[ 113  -30  -21   52   43  -67  -57  -73 -221 -114  -24 -143  207   81
  -10   20   12   60   98   33   50 -100   49 -235  -87   73  118  111
  184  -59 -103  -44  -46  108 -182  108  115  -17  -54  -68  -80   91
 -274 -147  -40  -62 -220  207  -72   16  -15   44 -161  -25  -79 -101
   90] -> <17>
[  87  -59  -26 -183 -164  -16  196   -6 -249   12   68 -168  140  238
 -350  198  164  509  395 -130 -271 -147   54  -77  100   20  109  165
   -2  -34  157  -16 -270   44 -543 -102  149  170  191  -99   58 -290
  -67  200   49    2 -448  -68   16  -23   86    2  232   48  -55   18
  101] -> <38>
[-340  617   62  -28  364 -255 -108   60 -536   58  136  -95  189  201
  -71 -352  298 -213  106  343 -273 -151  -91 -109   39  112  -31 -438
 -333  295 -276  155  238 -231 -237 -332  458  338  405  182 -470 -220
 -221  288 -107 -322  -68  -67  -17  599  -66  244   24   86 -355 -142
  244] -> <24>
[  33 -112   29   81  152 -110  -98  -92  203  156  -70  -80   12   -6
 -167  -69  -39  -32   49  -21  123 -229   23   94   63  -32   62  -69
  112    7 -102  -53  -28  184  -72  -95   21  113  -53   79 -269  197
   -7 -100  -70 -172  377   43  173 -132  -25  143  -87   71 -232  -16
  156] -> <20>
[-111  115   -4  108  398 -142  -81 -103  112 -188 -121  -61 -255   83
 -178  -38   56  134  -76   23  153  -96  110  -23   78   95   93   35
  216  -26   34 -102  143  112  -98  159 -168  158  -85  -45 -239  319
   12 -109 -336   39  111  232  197   41 -127   92 -131   95 -126  175
  175] -> <24>
[-152  100   20 -251  152 -322 -179   82  -90   65  231   49  -71  213
  529  212 -197   27 -150  187  198 -123 -105 -207  -40   23  140 -116
 -275 -124  100  126  272 -228 -194 -240  154   27 -219  185 -202   21
  437   16 -252   41   69  174  137 -136 -108  146 -162  197  132  273
  100] -> <23>
[-244  191   56   -2   -9 -239  -67  131  167   85    0   20 -251  129
  145  203  -84   54 -107   53  344   37   29   61   39 -178  -63  -82
 -124  -21   90  112  252 -198 -102  -47   92  112   16  234 -122  -71
  398  131 -103    5   71  250 -110  -48    8   74  -50  -39  -34  190
  204] -> <17>
[-171  216  172 -207  145 -250  -96  121 -267 -177  261  -74  140   93
  195  198   37  118 -409  134  231  328   27 -145 -324 -174 -112 -173
 -192  -86   68  132  362 -134 -238   53   56  156 -411  128 -242   -7
  298  -94 -204   84   94 -114  -62 -110   49 -114  -63    5  115  415
   43] -> <42>
[  44  180   23 -123 -114 -218  108  -13 -398   -4   77  -49   74  142
 -227  244   78  383   91 -151   40  -32  -51 -314  -23 -200  154  126
 -116  -30  112  101  -21   66 -296   16  202  102  -22  -68 -138 -263
  -71   13   89   -1 -193   36 -155   18  106  177  284   47   69  203
   67] -> <34>
[ -90  181   19 -142 -296 -152   98  183 -390  251   75  -32   23   54
    2  118   77  387  156  132  -80  -15    0 -121   12 -235   33   60
 -126   66   19  228  -91  -29 -363 -104  388   57  113   32   19 -377
   -9  193  269  -78  -63  -56 -186   40  208  261  273    0  112  141
  203] -> <14>
[  -7  -12  103   46   62  -50 -144    8  182  240 -114   45 -139  -41
 -105   97 -114    2  -93   52  148  -34  -26  102  209  -73  175 -120
  -18  -32  -61   61   23   96   85 -115   31  110   34   72  -86  -10
  212    9   84 -180  198  229   83 -180  -55  117  116  -24  -29   12
  255] -> <14>
[  -6  218  -17  -52    8  -29   37  -74 -272  -25   70  -35   12  103
  254  157   19  -44   86  -30  136  -32  -55  -80 -113 -132   61  149
  -67  -77  -72  166  183  -46  -41  -41   18  -93    7  -30   79 -197
   17   28 -167 -171 -294  177  -90  167   58  -38  -16   78   68   21
  -47] -> <31>
[ -56  107   13   26   95  -55  -94 -143  -95  -36   87   46  -77 -104
  -92  -35    3  -42  112  -77   95   86  -30  -77  132  -77   80 -208
  -71  -86 -262  245   64  109   27  -49   -7  113  204    9  176  -44
   31   86  -57   66   45   19  -63   88   -1    2  108  206   43  -53
  -14] -> <23>
[-259 -127  202   -2   95  -65 -442   14  254   36  -93 -245 -146  -84
  184 -107  -89  -32 -125  357  160 -195   19  158  127  136   28 -296
  -46   24  -36   65  284 -234  -94 -210  105   92  156  230  -51  396
  284  157  -95   84  110  144  -18 -180  -88 -124 -370    9  233  -36
  218] -> <16>
[  49  219   56  -25  -10  -81  -62    0 -382 -289  119  -84  161   77
  229  178   50  -41   33   98  162   34  -18 -248  -78   30   41   36
 -144 -154   15  199  233 -108  -67   92   93  -80   -2  -17   51 -144
   81   53 -135  -35 -368  275  -47   85  147 -148 -100  -54  230   34
  165] -> <42>
[ -24  225   28  104  116  -40 -130  -28 -232 -200   61  -49  -58  -12
   59   91   -9   29  -20  -12  109  114  -25  -80   71   -3   95 -252
 -142 -139 -120  237  254   15   59   -6  -85  123   70   15  127  -87
  153    2 -124   24  -41  155  -20   43   10  -52    6   77  157   24
   92] -> <15>
[-148  184 -211  439  -20 -233 -133  141 -268   55  -62   26 -444  -61
  271  233 -164  137   13  -61  434  127  -91    5   97 -101   66   35
 -123 -109  273  171  273  -77  232  -27 -240  108   82   98 -227  -92
  246  -18  -77  -80  140  390  -19   92  -54  194  -66  132  403 -106
  334] -> <17>
[  -6 -477  -50  362 -292   39  107 -164  297  -62 -324  -65   83 -192
 -528  -81 -111  399  110   51  223 -186   -6   51 -132 -107 -285  135
  367 -166  147   37  -83 -150 -216  242  254   40  -21  210   12  239
  -74  -29  -52   22  224  204 -178  -69   87  -77 -386   30 -138  -30
  255] -> <38>
[ -45  436  -18 -147  165 -167 -133  161  -49   71   30   49 -212  158
  562  -17 -182  -74   38  112  266  -74  111 -266  108   52  241  -18
  -10  201  -47  106  252    2    3  -86  105  -26 -197   64   76 -159
  104 -146 -287 -394   16  284  275   84  -16  231 -165  -48  -85  265
  254] -> <27>
[ -57  106  245 -280  469  176 -346 -103 -290   60    3 -139  284  225
  109 -126   16  315 -159  612 -136 -242 -182  104   30  364  153  318
 -141  -14  -80 -264  -97  -40 -303    8    2  -77 -107 -177 -825  -96
 -308   14 -140 -117   39   97  -67 -126 -103  406 -178  -75  128  -48
  -10] -> <23>
[ 390  -97   25   78  310  143 -329  -97  191 -123   10  -66  -17 -207
   92  -17 -181   -8  -81  -40  112   50 -213 -104  -68  421  275   51
  148 -115   -3  119  162   59  275   55 -200   10 -418  -12  229  113
   40 -141 -315  -26  -63  248  122 -246 -227 -227  -44   53  151  156
  -93] -> <16>
[ 182 -169  -25  121  -18  229   39 -140   61   64 -129 -162  131 -101
 -419  -42   28  116  259   87  -95  -59   27   11   73  100   66  161
  263  -38 -161  -85 -266  245  -22  181  -29  -40  177 -141  140 -112
 -297   -4  144 -127 -199   62    7   36  -48  -30   70  -43  -73 -221
   82] -> <27>
[ 126   12    9  -30  -15    6   15  -93 -121  -83   -7  -59  134  -36
 -160  -21   31  109  101   17   34   12    6 -176  -56    0   59   83
  131   -3 -107   81  -30  112 -112  142  122  -18  -44  -61  100  -60
 -196  -13  -34  -64 -161   58  -73   72   74  -33   35   10   19   19
   36] -> <31>
[   9   57  -69  159   -1  -16 -125  -52   61  -74  -78  -18 -158  -92
  -67  -29  -75   -6   90   12  183   10  -10  -21  103   89   80 -167
   58 -120  -13   87  178   17   72   22 -131   28  129   -3  180  -21
  100   19 -117  -43   28  150   14   16  -49  -39 -104   23  106 -145
  101] -> <20>
[-463   25  -26  371 -247 -271  167  -49  281  113 -243  -32 -572 -268
  -74  -33  197  298  384  -86  333  -94  458  297  103 -205 -358 -152
  342   59   29  227   64   54 -179  -92  -23  -37  439  285  161  329
  309  129 -117   -4   99  144  -33   99  228 -107 -227 -179 -200  108
  237] -> <24>
[-108  120  -55  104  -58   81   44 -178  -71 -142   32  -52 -125  -30
 -190   71  -30  211  286 -119  153   52   15 -185  157  -93   -5    3
    0  -65 -107  191   24   24  -54  135  -13   73  303   -9  323 -180
   38  122 -114  137 -243  103 -135  149   33  -86  -26  162   83  -22
    8] -> <38>
[ -58  203   35  -96   -3 -190  -10   12 -306  -92   71   60  100   52
  -60   96  -40  244 -138   58  171  178 -129 -142 -220 -229  -10  -14
 -228 -212  -17  224  236 -167 -186   18  202  158 -166   42  -64 -316
   31  -14  -68  -61   90    6 -295  103   24  119  132  159   42  241
  -21] -> <42>
[ -47  -54 -191   -9   58  -52   56 -123  360  -64 -177   64 -260   38
 -193   31 -164   66  217   14  209  -92    4  130  169   95   33  -81
   69 -123   55  -49  179  -38   47   63 -124  -91   95  101  201  -45
  171   23 -321  -92 -110  157  130  179 -164    3  -66  133  -68   87
  -99] -> <24>
[ -40   97   62   18   18 -152 -129   44   85   86  -10  -97  -51   67
   -4   17  -14  -61   10   36  193  -81   -2  -31   64  -62   57  -69
   -1    8  -64   42   77   13  -67  -65   97  138   31   92  -85  -35
   44   32   -1  -43  103  134  -12 -102   28   79  -34  -37  -93    8
  203] -> <16>
[ 192 -206   64  -51  198   61 -166 -127   96   93   36 -191  189  -13
 -201   -7  -27  -89   26   62  -18 -203  -94  -84   63  148  218   38
   80  -31  -60 -108 -112  210   14  -51  -20   31  -69  -81 -164  100
  -68  -74    7 -112  -30   40  248 -175 -142  -26   15   44  -13 -101
  111] -> <27>
[   6  161   59 -108  105  -93  -83  -65 -284 -117   98    5  147   57
   46  133  -49   98   -1  -19  148   67  -37 -281  -87  -66   84   95
 -106  -75   -4  127   93   -5 -155    9   96   80 -116  -26  -83 -154
  -25   -8 -104  -56 -105   74  -54   -6   57   26    0   92   37  140
  115] -> <27>
[ -13  156  111  -57   20   -6    4  -79 -207  -99   15  -32   95   41
  -30  165   14  245  -31   64   82   88    4 -158  -94 -102    7  115
  -41  -51  -59  132   92  -13 -186  121  112   45  -83   -7   11 -145
   36   40  -83  -34 -141  112 -147   -6  139  -81   16   28   77  196
   96] -> <6>
[ 348 -209 -181 -212  -13 -109  138  -81  316  -48   97 -443  129  307
 -100   24   96 -385  169 -338  122 -548 -335 -453   61    9  217   47
   53  -38  -94  -74  -88   80  101  -61 -155    4 -110  -81  377 -397
   42   24    5   69 -391  141  439 -154 -111 -264  201  137 -123  -45
  245] -> <27>
[ -91  135  110 -169  -14 -255  -34  139 -116  -61   -1 -204   85  303
 -120   83  140  175  -43  180  127 -135   31  -88  130 -105   97  -29
 -190  -69   -4  -63   73  -68 -316   26  213  161   58   -2 -256 -216
  122   32   38  -98  -71  194   20  -37   72  101  102  -69  -18  117
  340] -> <6>
[  49 -181   15  323  178  128  -22 -393  599   22  -77   -7 -230 -395
 -563 -246  201 -379  -12 -188  272  -44 -338 -143  222  232  -96 -250
  216 -183 -173   71   -5   -7  427  135 -563  106  221    8  425  -61
  450  223 -226  122  241  190  438 -251 -130 -695   10  172 -102 -233
  392] -> <20>
[ 230  -19  319  131 -181  119 -190 -111 -452  -89  372 -194  442  -84
 -308  398 -207 -144 -354   56  106  259 -222 -780 -228 -252  246    1
 -136 -147  159  132  103  -69   28  233  335  317  -32  -98    6   49
  -24 -130  287  127 -156   74 -104 -170  -84 -276 -147  137  462 -214
  315] -> <24>
[ -41 -165   60  197 -371 -142  143   48  165   16  -87 -187   31  -30
 -293   10  143  206  111   93  140 -153  164   33 -149 -159 -221    8
  237  -47   80   37   -6 -109 -351  154  296   -3  174  139   -4  143
   70   77   90  -47  -11  160 -190   30  146 -120 -187 -196  -97 -114
  252] -> <16>
[  69 -215  107  120   58  218 -169   49 -228  120 -207 -218  211  -10
  -62 -115  122  190   44  168 -269 -230   59  310  338  149  143  -91
  262  301 -172   -3 -201  259 -122  -18  214  -12   -9   89 -274  445
 -229  -35   30 -143  -54  224  165 -172  178  110 -137 -151   41 -101
  272] -> <31>
[  72  -40   43 -118 -296   79  173   42   65   77  -14 -245   60  -36
 -123   28  145   -2  118  105  127    6  109  -69  -56 -166  -52  160
  187  103  -74   26  -79   90  -53  210   87 -230  122  -84  284 -257
  -67   70  193 -188 -450   57  -72  144  106 -196  131 -257  135  -82
  111] -> <15>
[-245  302  -70  214   64    4 -238  -17 -315 -193 -158   21 -215  -60
  150  131  -81  259  170  115  -52  268  -20  278  141  125   -5 -407
 -249 -184 -183  308  438 -221  -46 -150  -90  211  296  209  376 -107
  211  241 -227  117 -121   97 -332  124   47 -141  -78  254  206   64
  -91] -> <34>
[  62  148   53   55   48   15 -139   -4 -296  -66  -11 -118  105   51
  -57   86  -20  167   25   56   30  -14 -107 -183   91   15  152   26
  -77  -30  -82  110   29   30  -68   70  102  121   11  -26  -44 -162
 -106   20   49   14  -83  188 -108  -59   56   99   42   37  119   27
  192] -> <15>
[  82   77   77   95  -87   45 -152   19 -319  -15  160  -82  208  -82
  -99  127 -135 -128 -141   71  146  220 -210 -341   21 -124  119 -191
 -187  -76  -72  241   61    9  232   30  158  155   58   17   49 -297
  -43   -4  252   33 -139  109 -129  -12  -34    1   95  -16  285 -181
  222] -> <38>
[ -69  195  128  -13 -163 -167   40  113    7  -48  -26 -131  -31   83
  -75  185  100  244  -43   99  302    4   83 -119  -79 -169  -54  165
    8  -50  114   65  151  -85 -197  206  218  -24  -77   63  -60 -153
  188    1  -17  -59 -155  263 -159  -63  146  -43   20 -239  -16  295
  200] -> <27>
[ 294 -103  173 -131   30  233  101  -57 -100  168  160 -320  353 -158
 -372  -93  209 -200  160 -115   95  142  174  -25 -101 -178   35  336
  347  120 -203 -173 -433  528   19  252 -197  -99  -58 -294  -56 -164
 -604 -316  262 -343  -62 -275  199  -20  -15   26  195 -235 -209 -146
   -6] -> <31>
[ 137    4  -16  107   47   81  -30 -124  -57   99  -86  -70  147 -104
 -281 -197  124   80  322    2 -169 -155   33  -49  122  184   80  -15
  266  101 -261   36 -219  246 -150   23  141   28  129  -30   86   39
 -304   45   12 -104  -21   30   18  -19   78   49   14  -26 -277 -115
   83] -> <20>
[-260    6   -9  254  -69 -249   57 -217  472  208 -181   21 -381 -173
 -102   92   -9  102  297   55  279 -169  134   76  -75 -148 -153   71
  183 -238 -216  206   88  -50  -54  -73  218   17  263  251  319  133
  272  127  -80   88   16  278 -260   12  -19 -130  -64  113 -382  256
  -38] -> <24>
[  58  -76  -79 -183 -151 -230 -337   62  -98  185   19  -53 -110 -166
   96 -263  -11  143  256  376  169 -372   -6  -43   24  106  354  341
  136 -282   97   68    3  153 -196  -99  423 -289   21 -258  -70  222
 -286  -74   73   25   55   38 -188  -62  -63  545   33   -4  261  -10
 -275] -> <16>
[ -15 -114   20   20  -49   -1  -18  -10  178  115 -119 -122   29   71
 -212  -47   31   99  107   80   -2 -219   96   41  124   32   44  -27
  208   98  -26  -68 -104   94 -206  -20  176   27  113   39  -90  110
  -13   66   28 -104  -97  143   33  -58   16   51  -85 -143 -155 -130
  212] -> <6>
[ 123  -22  341  -98   69  192  -52 -135  153  276 -246   50  188 -196
 -363   57   75  107 -205  366  -73   79   42  329  -76 -166   46  315
  194  111 -202    6   15  213  -55  219  390  -67 -276   14 -138  234
  -72   22    4 -379  139   56  -79 -119  266 -149  182  -64  -58  380
   18] -> <14>
[-221  -52  -86  157  -73   73   93 -137  255  230 -115   63 -245 -109
 -218   18  -19  274  258  -73  171  -65   17  318   48 -158 -171  129
  179 -138  -11  105  -27  -11 -139  -25  -10    9  142  134  117   -5
  170  100 -189   19  154   26 -135  -47  -10   66  -80  125 -284  112
 -143] -> <20>
[ -32 -465  209  163  -41  153  -25 -343  610  214 -131   24   99 -255
 -266 -125 -134  102 -192  407  153 -126   29   -2 -402 -171 -243  443
  480 -105 -119   55 -131  -17 -167  179  468   68 -214   85  -40  472
    6   78  -95    3  282  115 -183 -185  113 -307 -405  108 -122   13
  175] -> <17>
[  11  388   94    5   40   63   97 -103 -251 -278  -67  151    6  -28
  -61  -36   98   10  -45  344  138  161   96  -32  -38 -116  -15  149
   33  -77 -202  163  282   19   -7  476  179 -220   53 -136   82  -65
 -109    4 -242 -276 -101  285 -114  460  232   -2  -28   -9  186   96
   26] -> <24>
[-296  140 -200  -26  129  149  106 -197   39 -106  -22  327 -363  -47
 -281 -203 -201  474  -47  314   27  172   -3  242  272 -161    3 -337
  -98  -15 -183  250  267  173  107  191   92  -72  133  -25   21  -20
  189   29 -400  -13  210 -113  -55  553  -40  348   77  318  384   75
 -392] -> <34>
[  30  117   37  134 -103    5  -16  -29 -175  -50  -28 -134   94   46
 -291   -2  -24  167  218  122  -46  -32  146 -232   87  -19   46   -9
  127  146  -62  -20 -102  147 -239  172  232  157  254  -32  -57   -6
 -324   49  136  -27  -45   21  -85  130  139  142 -121  -40   31 -198
  274] -> <24>
[-147 -109  178    7 -211  -29 -121  -83  395  214 -152 -189  -84  -16
 -233  176  -68  142   93   91   69 -234   -5  188   83 -140  -91 -117
   -7   -5   68   69  102  -74 -201 -236  220  220  116  271  119   93
  303  274   49  173  154  -95  -48 -415  236 -197 -125    2  -41  198
  182] -> <20>
[  -2   42  144 -145  210  -92  -42 -126  -85  -57  -24   27  255   66
   -4 -113    6   20  -91   42  166  -78   53 -143  -63  -72    4    4
   42   64 -186   11   21   63 -211   27  134   33 -224   41 -289   40
 -101 -155 -214 -321  208   92  119   -4   97   59 -163   18 -247  129
  213] -> <14>
[  35  -51  100  136 -143  -57 -139  116 -222  277  145  -25   79 -368
 -293   69   24  123  -75   88 -106  131 -210  169 -162 -198  -77 -206
 -152 -139   30  402   23    1  -30 -160  242  160   33  149  -66  -41
   48  225  408  173  416 -275 -285 -136   54  205  357  100  202   56
   16] -> <6>
[ -41  112 -110   52  -84 -151   88   -3   96  -40  -92  -84 -223   61
  131  203  -21  -30  195 -104  307  -94  148  -45  -15  -73    6   94
  139  -60   66    6  170    5  -45   91 -133 -192   95   30  176  -36
  138   -8 -111 -108 -281  274  -13  115  -10  -34  -90  -84  -30   37
   62] -> <20>
[-231  243   94  -43  245 -126 -184  -11  -96   94 -131   59  -89   59
   83  -47  -26  163 -127  153   85  -30  -49  116   82  -27   23 -171
 -113   11 -155   99  173  -57 -137 -171   32  174  -66  134 -242  -71
   83   46 -136  -94  320   80  -56  -95   40  228  -33   70 -145  211
  163] -> <6>
[  83  -19  116  -74  148  -11 -171   35   35  130  -18 -126  191   49
  -31 -176   35   -4   -3  233  -44 -178   23  -45   57  118  116    5
  104  129 -212  -46 -131  133 -178  -14  209   50  -48  -13 -238   34
 -167    2   63 -204  118  104   68  -88   16  157  -33  -98 -141  -88
  263] -> <27>
[   2   25   79  -19  -61  -97  -70   74   78   55  -47 -159  -29   24
  -78    1   34  -10   45  151  162  -43   73  -42   93  -37   74  -14
   69    2 -100  -18   13   26  -88  111  107    9  104   23   43  -39
  -16   -8   87  -99  -44  183  -12   -6   -9   28    7  -91   -4  -10
  209] -> <24>
[-123  291   90  112  -46    7 -182  154 -124   59   68 -118 -127   51
  111   32  -37   96  -88  197  176   81 -159  -89  174  -50   57 -159
 -229   -4  -95  247  148 -146  101  -15  114  193  159   92   35 -388
  189  151   92   39  -13  264 -165  -38   16   90   53  -80  216  -39
  290] -> <38>
[-239   88  -40  242  -19   16 -118  -25   59  184   -8  -69 -273  -87
   -7   55 -170   34   86   32  182    2  -87   30  190 -102  -21 -281
 -123   12  -61  197  120  -77  153 -160  -69  166  338  187   74 -153
  228  143   59   30  113   98  -61   54 -122   89  -78  115  119 -169
  181] -> <42>
[ -11   19   10  -22   89  -40  -79  -61   82   61 -128  -85   28   31
 -199  -81  -14   67  153    5  106 -238    4   55  121    5   64    8
   83   31  -45  -41    9   81 -135  -21   82   12   15   53 -139   33
 -111  -37  -92 -148  133   60   66  -34   -3  202  -66    5 -227   77
   75] -> <14>
[-112  243  -48  -30  -52 -183   36   55  160   -4 -133  -50 -189  143
  -47   37   35   49   -9  -94  262  -96  -29   15  -21 -173  -57  -68
   19  -22  -24   67  207  -58  -99   -9  -41   43  -17   78   66 -277
  106   90  -54    6   44  106 -158  -21   79  115   72 -102 -181  140
   92] -> <27>
[-153   90  198  142 -279 -195  145  100  -24  128  -38 -196  -96   85
 -257   38  327  411   -6  -65  224 -208  187   24   29 -381  -94  120
  159   -1   22   51  -85   67 -437  136  204   95  114   -3 -262   45
  166  -48  107  -87  251  224 -109 -176  254  112    6 -241 -185   88
  366] -> <27>
[ -45  268   -6    7 -118 -152   -5   66 -287  -66   73  -38  -28  115
  137  176   10   85   -5   74   71  101  -53 -246  -91 -102   34  -48
 -126  -64  -34  198  181 -135 -154    8  125  115   88   15  142 -292
   85  177   42   44 -208  146 -219   90  115  -44   55   45  189  -23
  199] -> <31>
[  44  121  -41   97  282 -135 -131  -45    0 -240   93 -193  -44  150
   -4   -5  -27  142   23 -253  293 -225 -104  -66  -31   15   96   -3
  -98  -73  113  111  270  -18  -17  -57  -57  162 -208   70 -292   33
  100 -174 -406  -63   53  205   62   33 -146  120 -113   79  -99  180
  -42] -> <15>
[ -51  136    3   30  -31 -140   35  -69  124 -157 -180  -82 -116  213
 -130  171    0  114 -105  -15  127  -39   50 -141    1  -83   86 -141
   90  -58  -93    0  236  -24 -115   96   60   99   19   29  166  -34
  151   25  -91   48 -298  303 -186   15   21 -149  -19  -71  -53   59
  109] -> <38>
[ 144 -141  164 -391  310  246 -221 -196  198  -10 -348   19  294  110
 -342 -491  -49  -11  -61  301 -136 -134  -61  181  467   53  332 -170
   75   58 -873  -63 -253  301  -20  129  232   10   40 -158  144 -154
 -541  -84   84 -263  125  171 -122   45  -26  317  247   82 -254  -79
  -31] -> <34>
[ -84  274  -26   70 -175 -175   97   22  -47  139  -79  -80 -205   89
   -2  170    6   30  198    7   98 -176   27  -85   15 -144   36  -73
  -19   -5  -32   61  168 -107 -155  -10   53  -47  292   82  164 -195
   70  108   83 -120  -58  164 -126  161   10  129    8   11  -70   -9
  112] -> <17>
[ 135   48  137  -35   18   74  -56    9   62  126  -92 -171  139  -60
 -166  -55   95    1  165  129    4 -122  121  -29   76  150   73  115
  237  215  -76  -92 -114  150 -119  139  136 -124   23    4  -49   47
 -196   -6   49 -266 -161  130   73  -36   53   -4  -31 -268 -165   23
  170] -> <20>
[ -76    5  -50   51  248   27 -148 -182  164   92  -91   44 -143  -42
 -216 -176  -71  -87  130 -123  101  -65 -133   57  301   80   87 -240
  -25  -12 -192   45  -44   87   99 -203 -261  240  214   26   25 -166
    9  122 -113  -56  252    1  172  -50 -111   73   31  211 -145 -200
  185] -> <38>
[-230  126  -27  -43   48 -212 -104   25  355   26  -45   35 -344   78
  102   52  -91  -85  -66  117  432   36  -33  166  140 -147  -15 -151
 -155 -194 -126  116  290 -103  121  -25  -46   30   92  145   85 -168
  394   93 -160   44   84  239  -97   18  -70   35   51   53   20  126
    6] -> <23>
[-274   27 -132  216   -5 -161    3 -125  411  225 -127  134 -352  -35
   28  130 -130   58  180  -47  258  -70  -28  174    7 -147 -161   -2
   21 -148  -97  224  125 -101   -1 -206   94  138  163  279  146  -56
  402  286 -150   99   72  209 -217  -39   18  -60  -32  182 -254   95
   49] -> <6>
[-135  247   -5   -2  124   25 -154   23  -68   61   96  -40  -97    8
 -116   16  -57  158  -57  169  -19  115 -218 -101  179   31   75 -281
 -207    7 -157  176  152  -24   38    6   53  220   47   98  109 -269
  208  164  -38  204  105  -49  -34  -64  -48   59  151  186  122  169
   52] -> <27>
[ 195   -8  110  -17   -6  -67  108 -124  -43    9  -72 -108  228  109
 -410   13  121  130   76   79 -114 -120  -50  -67  -21 -105   50   32
   -8  -88 -293  -12 -147  131 -228  118  157  166   73  -61  -51 -231
 -215   44  151 -141  132   48  -60   20  150   18  217  100 -145  -31
  210] -> <16>
[ -74  -71   40  -48 -147 -101   92  -57  173    3 -132 -100  -27  -10
 -243  -61   94  206   63   92  156  -26   96   13  -83 -166 -132   84
  160  -22  -98   27  -22   -1 -248  123  127   31   52   23   98  -89
  -42   96   19  -36  -10   15 -170   38  141  -91   20  -31  -55   56
  136] -> <31>
[ -78  204   11  -81  124 -176 -166  -46 -180  -94  -38  115  -19   79
  104  114 -161  -25   22   22  255   37  -40 -143   98    8  118  -66
 -151  -68   26   28  242 -122 -107    5    5   39   -6   88 -109  -37
   45   -5 -219 -111   77  175    5   36   -3  131 -149  160   29   99
  124] -> <23>
[ -64  165   -8   80  -76  -60  -47   63  111  176   23 -122 -160   74
 -108  -48  -20  -41   77  -98  187 -249 -158 -175  214  -48  108 -212
  -46   57   -3   60   94 -145  -39  -47   11   85  223   97   78 -216
  196   59   12  -91  135  205   68  -24 -159  156  -43    5 -138 -112
  244] -> <6>
[-176  277  190 -201  187  -39 -148   64 -312 -241   17   93  172  280
  476  321 -141  224 -485  385  125  403  184   59 -180 -140  -74   10
  -84  156 -108   42  332   57 -219  211  197   12 -472  121 -443  172
  111  -27 -283   29 -143  139 -253  -54  367  -31 -244 -142  324  319
   49] -> <23>
[ 215  149   39   47   63 -317   17 -160 -234 -125 -234   30  208  108
  105  220   98  -90  -61  125   -3 -176  -23 -285 -178   58  124   84
  116 -108 -180   54  143  167  -58   24  217  -36 -306   19  -68   78
  -98  -24  -53  -91 -144  355   42 -164  392 -182   12  -43  -77  242
  333] -> <34>
[  51  -28   86   18  200 -111 -117 -123  -43   21  -87   50  190   51
  -57 -117  -39    4  -30  -36   58 -126   82   54   84  -79   83 -188
   47   83 -313   31  -15  240 -166  -75  129  124 -106   75 -343  220
 -118 -134 -113 -272  413   82   67  -55  141  183 -108   78 -229  -52
  181] -> <15>
[ -71   57  -11   21   22 -158  -26 -136  217   11  -92  -11 -203  -25
  -59   69  -63   70  123 -125  203  -55   77   21   19 -143   18  -98
   75  -64 -152  127  155   95  -72  -57   -1   92   10  113  217   70
  123   13 -153   39  124   31  -58  -55   68  -46  -10  150 -128  207
  -38] -> <31>
[ -68  -67   79  -72  -84  -25  142 -123 -103  -86 -136  -40  154   92
 -432  120   33  538   91   55  -65  -79  100 -108 -140  -45  -80  145
  137  -79  198  -81  -54 -110 -549   86  176  113  -10    3 -106  -31
  -69   36  -90  -67 -102  -26  -94  -20   66  -12 -125    8 -170  157
  151] -> <27>
[  10 -187 -162  259 -146  219 -167 -220 -312  -46  140 -129  289 -112
  -31  288 -492 -173  144  106  109  169 -242 -452    3  -13  127 -266
 -191 -197  -66  203   98  -40  402  -87  184   56  261  134  303 -195
  -64  -76  164  119 -579   97 -176  155 -285 -144 -264  213  359 -404
  -63] -> <20>
